Below is a small trained network, with its code and all its weights. Each question gives an input and a class and asks what happens when units are switched off, that is, made to give their printed mean instead of their output.

import numpy as np


def w(rows, s, z=0):
    codes = np.array(rows[::2]) - 128.0
    scale = np.full(codes.shape[1], s)
    scale[-1] = z or s
    return codes * scale


def norm(h):
    return h / np.sqrt((h * h).mean(-1, keepdims=True) + 1e-5)


def f(y):
    return y / 2 * (1 + np.tanh(0.7978845608 * (y + 0.044715 * y**3)))


def log_softmax(a):
    a = a - a.max(-1, keepdims=True)
    return a - np.log(np.exp(a).sum(-1, keepdims=True))


def net(x, mask):
    res = np.array(x, float).reshape(1, 2) / 4 @ E
    u = 0
    for l in range(4):
        y = f(norm(res) @ A[l][:, :-1].T + A[l][:, -1])
        res = res + np.where(mask[u : u + 3], y, B[l][:, -1]) @ B[l][:, :-1]
        u += 3
    return log_softmax(norm(res)[-1] @ U[:, :-1].T + U[:, -1])


A, B = {}, {}
E = w([
[64,212,135,46,68,183,150],'x0',
[159,255,151,126,234,75,189],'x1',
],0.0086)
A[0] = w([
[142,155,83,123,107,68,255,239],'L0N0',
[155,84,109,169,205,154,129,3],'L0N1',
[176,64,17,109,145,195,124,21],'L0N2',
],0.0065,0.00074)
B[0] = w([
[161,49,102,123,44,102,10,252],'L0N0',
[45,52,254,207,114,191,148,193],'L0N1',
[79,154,93,76,166,121,202,189],'L0N2',
],0.011,0.0025)
A[1] = w([
[226,208,254,99,168,18,192,251],'L1N0',
[86,160,130,65,119,126,165,32],'L1N1',
[133,60,79,88,105,203,122,128],'L1N2',
],0.0082,0.0021)
B[1] = w([
[159,50,57,80,144,200,130,254],'L1N0',
[80,23,160,234,135,2,112,168],'L1N1',
[232,139,61,84,194,145,87,207],'L1N2',
],0.0088,0.0068)
A[2] = w([
[80,197,245,137,130,201,112,47],'L2N0',
[143,95,116,176,193,99,187,108],'L2N1',
[41,116,134,1,59,95,109,5],'L2N2',
],0.0069,0.002)
B[2] = w([
[144,143,44,66,172,104,57,112],'L2N0',
[91,83,111,53,9,63,144,188],'L2N1',
[126,105,199,149,144,124,193,253],'L2N2',
],0.011,0.0037)
A[3] = w([
[59,70,52,142,129,26,121,32],'L3N0',
[142,89,95,199,80,140,215,125],'L3N1',
[241,146,210,175,71,106,2,2],'L3N2',
],0.0083,0.0011)
B[3] = w([
[81,245,156,77,142,146,113,254],'L3N0',
[176,172,190,180,152,85,157,233],'L3N1',
[105,210,146,43,144,80,28,195],'L3N2',
],0.011,0.003)
U = w([
[244,37,1,91,165,209,103,190],'0',
[84,75,248,194,150,81,204,147],'1',
[99,237,134,74,156,82,22,139],'2',
[164,213,62,245,139,175,90,3],'3',
],0.0077,0.0038)

Each question gives the input, the list of numbers given to net, and the class t.
The units are the neurons (one row each of A and B). Each row of codes is followed by its name. A weight is (code - 128) times the scale printed after its matrix; where a second scale follows, it is the last column's (A, B and U).
mask holds one flag per neuron, layer by layer. A switched-off neuron (its flag False) gives its mean, the last column of its row in B, instead of its output. The means were averaged over made-up inputs and are rounded, as every weight is.
A unit's drop is (log p(t) with every unit on - log p(t) with that unit switched off) / (log p(t) with every unit on - log p(t) with every unit switched off).
The circuit of an input: a set's keep is (log p(t) with only the set's units on - log p(t) with every unit switched off) / (log p(t) with every unit on - log p(t) with every unit switched off). Starting from all 12 units, units are removed one at a time, each time the one whose removal leaves the highest keep (on an exact tie, the one counted first), for as long as the keep stays at least 0.8.
units of the circuit, in order: the units of the circuit, biggest drop first
most important unit: the unit with the biggest drop
k most important neurons: the k neurons with the biggest drops, biggest first
k most important neurons of layer l: the k neurons of layer l with the biggest drops, biggest first
drop when u is switched off: that unit's drop, to one decimal
input [4,-3], class 1: most important neuron	L1N0
input [6,-4], class 1: 3 most important neurons	L0N0; L1N0; L2N2
input [-2,-2], class 2: units of the circuit, in order	L3N0; L1N0
input [7,3], class 1: units of the circuit, in order	L2N2; L1N1
input [8,-6], class 1: 4 most important neurons	L2N2; L1N0; L0N0; L1N1
input [5,4], class 1: 2 most important neurons of layer 1	L1N2; L1N1
input [2,-3], class 2: 4 most important neurons	L1N1; L3N0; L0N0; L1N0
input [0,0], class 2: 2 most important neurons	L1N0; L3N2
input [-2,0], class 2: 2 most important neurons of layer 2	L2N0; L2N2
input [-6,-5], class 1: 4 most important neurons	L0N1; L0N0; L1N0; L3N1
input [1,-1], class 2: 2 most important neurons	L3N0; L0N0
input [-3,0], class 2: 4 most important neurons	L1N0; L2N0; L2N2; L3N0
input [-2,4], class 0: 2 most important neurons	L1N0; L1N1
input [-1,2], class 2: most important unit	L0N0
input [4,2], class 1: 2 most important neurons	L1N2; L2N2
input [6,-1], class 1: 2 most important neurons	L2N2; L1N1
input [2,0], class 2: 2 most important neurons	L1N0; L3N2
input [7,8], class 0: 2 most important neurons	L1N0; L3N0
input [3,-2], class 2: 2 most important neurons of layer 0	L0N1; L0N0
input [-6,7], class 0: most important neuron	L1N0
input [4,8], class 0: drop when L1N0 is switched off	0.9
input [6,1], class 1: drop when L2N2 is switched off	1.1
input [-5,7], class 0: drop when L1N0 is switched off	3.7
input [2,8], class 0: drop when L1N0 is switched off	0.9
